Each row is followed by one of two labels, saying whether the row has a hidden trait. Each part has a new trait and two new labels.
In the rows, 100 means zero.
[ 95  91  67  89 109 107 108 105 106  89  92  78 121 111 108  79  98 107
  86  93 105  97  89  80  69  79  90  84  81  56 105  98 102  85 145  82
  94  67 102  67 114 107 138 110 104 103 105 107  87  97 105  80  99  92
  99 109  85  92] -> <77>
[129 101  99 102  87  86 112 125  94  88  90 108  80 144  83  79  98  78
  78 117  91  92 105  69  86 112 123  77  96  90 125  68  98  80 107  83
 108  74  85  98 108  83 126 100  92 101 130  56  96  64  77 115 105  93
 131  99  81 118] -> <82>
[111  78  78  86 116 113 107 101 111  91  81  65 103 100  99  72  82 106
  75  76  90  94  92  67  62  74  99  71  83  42 111  95 119  77 131  71
 105  59  96  71 113 100 172 104 112  93 118  98  88 101  90  88 102  88
 104 103  57 111] -> <77>
[ 67 110  70  96  81  99 116  99 115 116 120  82  84  89  89 107  80 101
  92  51  85 104  97  72  87  78 102  87  83  47 126  99 126 113  88  91
  97 100  96 119 128  87 146  89 125  77 116  97  97  92  73 130  86 103
 130 122  59  94] -> <77>
[119  87 112 103  88  97 106  94 110 103  99  91  78  99  94  92  85  92
  97  54  72  87 100  69  92  69  94  84  95  80 141  90 169 113  88 104
  79 107 101  91 104 105 142  89 122  95 107 120  93  88 100 111  87  98
 114  96  89  85] -> <82>
[114 125 101 107  46  73 116 101 103 129 131  88  55  91  81  95  86  89
  99  69  60  95  91  85 121  95 115  86  80  73 166  89 164 140  77 109
  90 137  92 139 147  73 143  86 117  71 128 106 107  65  86 173  86  96
 152  92  54 102] -> <82>
[ 58  72  87 108  82 102 118 102 116  99 124 125 119 119 104  84  95  85
  93  75 102 110  95  76  94  69  94 103  73  65 108  88 140  95  78  99
  77  84 111  82 143 101 120  96 104  78  91 118 102  82  86 133  87 102
 134 107 103  66] -> <82>
[ 71 100  92 109  77  82 113  91 116 110 133 119  76 105  92 108  95  86
 101  58  83 103  95  83 106  79  99  98  90  79 133  89 155 127  75 113
  80 119 100 118 139  90 126  90 126  79  95 114 102  79  76 138  76 102
 124 109  93  81] -> <82>
[ 83 155 112  99  52  50 105 103  91 109 140  98  59  85  91 128  95  88
 111  92  87  98 103 101 112  81 108  93  84  89 154  90 143 166  79 116
  61 156  91 132 128  72  81  91 111  80 102 100 115  65 105 194  84 118
 110 100  62  87] -> <82>
[156  79 124 113  88  88 109 123  99  84  93 120  66 149  68  77  88  60
  79  94  75  93 110  62  96 110 131  74 103 101 130  60 131  70  77  85
 102  77  86 105 109  80 129  92  98  98 123  70  98  58  68 133 101  88
 146  99  80 116] -> <82>
[130  55 130 126  83 102 108 101 117  93 110 135  69 118  95  80  87  61
  90  52  84  93 105  45 102  82  98  98 108 106 133  74 191  83  44 112
  66  91  99  77 117 118 129  88 111  98  87 125 100  72  60 128  86  90
 120  95 109  68] -> <82>
[ 96  84  66  83 107 107 109 100 111 105  87  62 107  96  95  83  89 111
  82  68  85  98  91  75  72  74  97  77  88  50 111  96 109  85 130  79
 110  71  90  77 111 100 157 102 118  93 111 112  82 102  83  87 101  91
 110  99  67 104] -> <77>
[120  78  74  88 123 116 108 114  99  73  75  93 132 126 114  58 102  99
  79 110 118  90  95  70  61  91  94  80  87  66 101  91  94  64 154  75
 102  44 101  42 100 113 140 119  87 117 112  88  86  96 107  65 112  92
  94 105  97  96] -> <77>
[ 94  58  67  95 135 134 105  91 122  85  79  79 140 112 124  63  92 110
  82  72 109  92  88  63  64  72  75  83  90  53  99 104 124  53 139  84
 101  46 102  39 107 130 174 112 111 109  96 131  77 118  92  34 101  87
  88 107 109  81] -> <77>
[119 107  89  91 110  98 105 108  99  97  80  62  99 109  96  81  89 101
  71  90  90  88  98  78  80  88  99  72  91  70 123  90 102  88 122  86
 107  78  83  89 100  89 141 102 103 100 122  83  89  88  94  87 105  95
 114  99  74 113] -> <77>
[110  48  89 109 110 118 111 101 117  80  96 125 118 126 111  69  99  81
  86  78 105  98  97  54  77  84  94  96  94  72 116  82 146  64 101  94
  87  61 108  52 116 124 149 108 103 100  92 120  92  92  80  90  98  88
 104 106 112  73] -> <82>
[ 90  79  84  99 114 116 105  83 120  99 107  84 115  93 121  91  90 109
  98  52  96  96  89  71  81  61  71  93  85  56 117 105 155 103 108 102
  78  91 104  61 117 118 156 101 118  93  86 149  90 108 101  83  90  95
  95 103 100  68] -> <77>
[ 69  79  82 116  95 105 109  68 142 149 106  40  45 111  67 114  58  95
  85  32  44  89  95  69 118  89 102  83 107  83 137  84 167  89  25 111
 120 107  66 164 110  95 197  66 149  71 112 125  76  87   5  82  74  83
 161  99  92 109] -> <77>
[141  97 103  97  98  91 110 111 100  94  80  81  82 123  86  79  84  84
  79  93  87  89 102  68  83  92 110  71  98  85 120  81 110  82 118  83
 106  82  84  87  98  84 144  96  98  95 130  77  93  68  82 111 104  86
 128  91  70 117] -> <82>
[137  76 116 108 117 113  98  90 114 101  77  62  71  98  90  80  71  92
  84  61  67  81  98  58  90  75  87  74 108  87 129  85 160  81  89  97
  97  84  77  80  89 109 163  84 119 100 113 123  82  93  65  83  98  86
 120  88  87  96] -> <82>
[ 87  89  81  98  79  90 113 106 110  99 117 119  86 104  93  91  89  88
  94  76  90 101  99  76  86  81 104  96  88  61 130  90 130 111  93  98
  83 100 107  97 137  95 132  97 112  83 102 102 104  75  90 151  90  96
 122 105  79  88] -> <82>
[130  97 112  91  78  82 110 116 103  96  97  93  72  96  78  86  82  83
  83  72  71  95 105  58  84  78 115  77  87  57 136  77 134 108 106  85
  90  92  89  98 126  78 152  90 112  78 131  80 106  72  88 158  97  93
 127  90  39 111] -> <82>
[ 59 104  57  90  88 101 115  91 118 102 119  86 110 100 101  94  95 102
  91  73  97 107  88  84  80  76  92  95  78  36 123 100 122 105 115  90
  97  85 104  97 144  98 156 103 124  80 102 107  95 100  92 114  87  98
 113 111  72  91] -> <77>
[109 116 102 104  81  80 110 107  97 103 110  95  78 110  85  96  93  85
  91  88  83  94 101  80  98  94 108  82  93  80 131  81 121 116  94 100
  91 105  86 115 113  83 119  92 105  94 117  84 100  71  86 125  94 100
 122 103  80 104] -> <82>
[117  85 119 105  77  87 115 104 111  99 116 109  70  93  89  93  84  79
  92  54  72  98 100  58  95  68 102  93  91  73 142  80 165 118  77 102
  74 107 100  94 135  95 137  85 119  75 104 114 106  76  84 155  85  97
 122  96  69  86] -> <82>
[ 90 115  83  88  96  90 103  93 109 117 104  56  87  72  97 101  80 110
  93  51  69  92  93  78  89  65  89  78  87  49 133 103 141 123 108  93
  90 101  87  97 118  92 152  91 125  82 113 122  94  99  95 117  86 100
 115  99  52  99] -> <77>
[ 82  81 111 102 101  87 105  77 123 122 118  61  75  76  89  94  78 107
  96  28  72  90  91  71 102  66  81  92  91  67 131 107 157 122  89 107
  84 117  95 104 116  88 155  82 143  83 101 153  94  94  83 109  78  91
 115 104  76  85] -> <77>
[109 102  76  88  97  96 114 121  94  77  99 109 125 122 111  74 110  94
  89 113 115 100  97  77  69  92 104  87  81  58 110  89  92  88 147  79
  96  65 106  66 120  97 131 115  89 103 111  75 100  87 117 108 107 100
 100 109  85  97] -> <77>
[ 66  85  63  99 118 122 107  84 123 100 100  78 126 104 121  88  88 103
  99  66 100  96  85  86  86  81  71  93  88  66 104 115 147  87 113  95
  99  74 102  77 118 130 153 108 115 103  88 140  77 109  88  55  91  91
  90 110 116  74] -> <77>
[106  86  73  91 109 105 108 114 105  74  86  96 124 119 107  70  98  90
  88  94 111  96  95  67  71  89 102  88  87  59 119  88 111  78 133  80
 102  67 104  62 110 108 147 118 100 102 104  83  93  96 123  98 109  90
  98 100  89  95] -> <82>
[114 104  90  89  83  96 110 104 104  91 110  95 101  84  97  88  88  95
  93  66  83 100  98  71  80  67 100  88  81  50 134  92 146 111 123  89
  83  86 103  82 129  89 136  97 112  82 113  99 105  86 105 138  97  97
 107 101  54  94] -> <77>
[161  33 103 117 111 121 112 123 109  58  63 139 102 166  96  46  98  63
  71 110 106  88 107  34  68 110 113  87 105  92 106  60 126  25 107  79
  99  32  97  47 104 120 157 109  81 117 108  76  88  70  63  87 108  78
 122  98 115  94] -> <82>
[ 95 142  56  62 114  94 107 114  94 101  76  27 119  92  94  82  85 131
  81 101  97  92  91 101  58  80 102  61  72  30 113 104  60 103 178  62
 125  67  86  89 108  74 147 110 109  93 145  62  88 106 119  90 112  99
 104  98  29 138] -> <77>
[111 111 118 104  83  91 107  96 112 111 119 102  69  92  93  96  90  82
  94  60  82  95  94  67  96  69  89  95  95  79 143  93 157 122  79 102
  81 111  96  94 128  92 125  86 120  87 100 117 104  83  91 130  84 100
 121  99  80  88] -> <82>
[110  63  95 107 107 117 109  95 117  90  95 105 117 108 110  74  91  87
  87  70  99  95  95  60  83  80  93  89  98  71 117  85 142  78 100  97
  83  64  93  61 114 113 152 103 111 104  96 125  90  86  83  82  95  88
 114 103 112  76] -> <82>
[134  84 104 100 108 104 104 101 108  97  85  80  79 103  90  83  80  91
  83  87  76  88  98  63  84  78  98  77  97  72 126  86 149  90 102  93
  93  85  88  86 101 100 152  90 115  96 115 107  90  87  80 103  98  89
 119  95  76  96] -> <82>
[114 104 107 103  92  87 107 110  93  81 115 131 104 111 118  87 109  88
 102  92 112  95  99  78  89  80  91  97  86  85 125  92 137 115 114 103
  64  98 110  61 114 103  91 109  93 111  89 117 105  83 124 124  98 105
  95 108 106  71] -> <82>
[166 111 120  94  84  76 109 131  82  76  82 107  72 131  79  74  91  71
  79 118  89  88 110  67  79 105 126  74  94  88 131  66 107  93 118  79
 100  80  84  86 101  78 112 100  86 100 136  47 102  58  89 138 112  96
 125  95  59 121] -> <82>
[166 135 121  78  94  74 103 132  71  78  72  79  80 101  83  70  88  88
  79 112  88  84 107  84  67  88 117  67  85  70 130  81  91 112 154  71
  97  84  80  74  96  68 111 102  85 101 143  56 107  66 130 144 118  99
 104  88  30 124] -> <82>
[114 149  99  79  85  67  98 102  85 118  96  47  55  72  90 104  76 112
  98  78  74  86  98  93  92  74 102  72  85  57 143 100 114 146 120  94
  96 121  75 125  94  57 119  85 115  87 132  83  99  84 120 136 100 101
 107  94  36 118] -> <77>
[119 106 115 100  82  81 109 113  96  90 113 115  80 102 100  91  94  82
  96  79  90  96 102  68  94  78 103  90  89  80 133  84 147 121  98  99
  72 106  99  83 122  92 112  97 104  91 103 102 107  74 106 145  94 102
 111 101  78  86] -> <82>
[ 85 118  83  94  78  81 110 102 102 107 121  80  79 101  93  97  91  97
  94  82  83  94  97  85  93  88 108  86  86  73 132  92 131 118  97  93
  93 107  94 114 122  82 127  93 118  88 113  94  97  83  86 129  87 103
 116 103  76 103] -> <77>
[126 145  95  81  85  71 106 119  81  93 102  82  95  92 101  96  97 100
  93 107 102  94 100 101  79  88  99  74  80  78 125  90  97 134 143  92
  89 107  93  91 111  75  94 107  97 100 124  75 105  82 128 134 105 110
  91 108  63 103] -> <77>
[ 68 122  64  83 114 100 105  90 116 117  88  43  83  79  83 101  72 115
  86  71  78  95  97  97  83  85 111  74  80  55 122 108 111 106 107  94
 112  99  73 132 107  86 170  95 123  82 119  95  79 102  81  81  85  97
 119 103  68 113] -> <77>
[112 119 110 100  72  72 108 103 105 118 110  79  51 100  75 106  83  87
  92  69  64  92 101  81 102  88 114  80  96  79 143  79 136 128  78 102
  94 122  80 128 119  72 126  80 120  80 123  87 102  71  75 150  90  98
 136  98  61 111] -> <82>
[ 48 115 109 104  68  83 103  90 126 125 142 100  87  73  90 104  91  93
 101  51  74  94  99  78  93  70 100  98  82  71 107  95 163 137  64 112
  79 108  85 137 142  93 155  92 118  70 111 146 103  88  96 163  85 100
 120  90  76  69] -> <77>
[109  53  78 108 116 124 111 101 117  80  88 111 117 135 110  66  98  87
  81  88 107  95  94  54  75  95  94  92  95  71 107  85 133  54 109  90
  98  59 103  56 112 125 156 110 102 107  97 110  84  93  74  66  98  85
 111 105 123  81] -> <82>
[ 29  75  37  96 104 119 117  72 137 113 129  75 130  91 118  96  90 115
 100  41  95 110  82  78  81  58  79 101  77  25 120 111 150 101 108  97
  94  80 112  91 149 117 171 104 137  77  83 148  88 121  83  77  80  95
 106 116  94  67] -> <77>
[ 60 132  33  58 105  94 117 109 100 100  98  45 145  82 108  90  99 130
  87  96 108 106  84 100  57  75 100  79  60   6 111 109  65 114 182  67
 117  72 107  91 138  78 154 119 113  79 129  74  96 112 129 104 104 101
 102 106  41 116] -> <77>
[157 111 132  87  87  80 101 116  90  87  90  92  68  78  89  83  83  87
  89  70  76  90 104  67  80  62 101  73  89  64 135  85 143 127 125  86
  72 103  92  72 110  82 125  92 109  89 125  95 109  72 122 160 103 100
 108  89  33 102] -> <82>
[153 102 106 100 100  88 105 126  87  75  79 110  93 137  98  69 102  83
  81 121 106  88 104  71  76 107 111  80  95  92 117  74  96  84 128  85
  98  73  90  67  95  95 113 107  83 115 123  63  95  69  97 106 112  96
 110  99  93 108] -> <82>
[136 100 115 109  85  79 106 115  92  80 101 117  77 129  99  90 101  75
  92 101  96  91 102  69  96  99 104  84  94 100 131  78 140 105  92 102
  79 101  92  83 103  95 100  99  94 106 108  91  98  66  91 125 100 101
 137 102  97  91] -> <82>
[100  81  71  94 113 107 120 112 111  95  96  85 116 117  88  78 101  74
  92  91  99  95  94  61  68  85 106  79  95  71 119  84 105  85 128  77
 115  70  87  99 115  99 137 108 118  92 123  90  94  89  87  77 100  87
 113  87  68 103] -> <77>
[112  63  69  92 137 134 105  96 118  86  71  63 131 112 108  64  85 109
  81  73  97  88  88  63  61  77  84  75  92  52  97  95 123  58 135  78
 111  43  97  55  98 122 178 109 112 100 111 119  76 107  86  46 103  87
 105  95  87  95] -> <77>
[ 44  91  79 106  91  91 110  71 134 127 135  89  73  79  93 119  88 100
 104  24  72 104  92  86 113  60  85 103  88  62 137  97 175 136  61 119
  81 121  93 121 140 105 141  78 142  72  76 152 102  85  63 132  73  98
 127 118 100  66] -> <77>
[129  79  99 102 101 108 108 111 107  84  88 108 104 133 101  73  99  81
  83  95  99  94 100  59  82  98 106  83  92  87 114  81 125  73 111  89
  97  66  91  77 107 109 133 105  98 109 109  92  92  79  80  87  98  87
 114 100 106  97] -> <82>
[ 72 108  78  77  87  93 110  88 119 115 119  64  94  47 100 106  76 113
 101  37  73 103  89  85  81  45  86  87  73  23 132 104 145 143 118  84
  83 115 105  94 142  89 160  91 136  66 105 130 105 101 114 141  86 104
 103  97  40  84] -> <77>
[100  89  78  98  83 101 116 116 111  79 111 105  96 141  97  72  95  85
  75 100  95 100  96  64  90 114 109  88  95  62 117  76 124  64  92  80
 109  69  91 105 117 101 139  99 107  89 110  79  86  86  70 106 103  85
 137 108 102 100] -> <82>
[ 68 104  66  96 101 106 108  90 111 106 112  76 113  96 117  94  97 111
  98  74 100  95  90  97  91  76  85  90  82  66 118 106 123 110 116 100
  91  95 100  87 120 102 122 106 114  95  96 124  91 106  99  87  94  98
 102 109  97  83] -> <77>
[104 114 120 109  60  66 110 104 103 114 132 115  47  98  85 112  91  76
 101  67  72  98 102  76 113  83 108  97  91  87 148  78 163 141  59 113
  68 135  92 123 131  79 109  82 117  80 104 104 111  65  80 171  83 104
 133 101  76  88] -> <82>
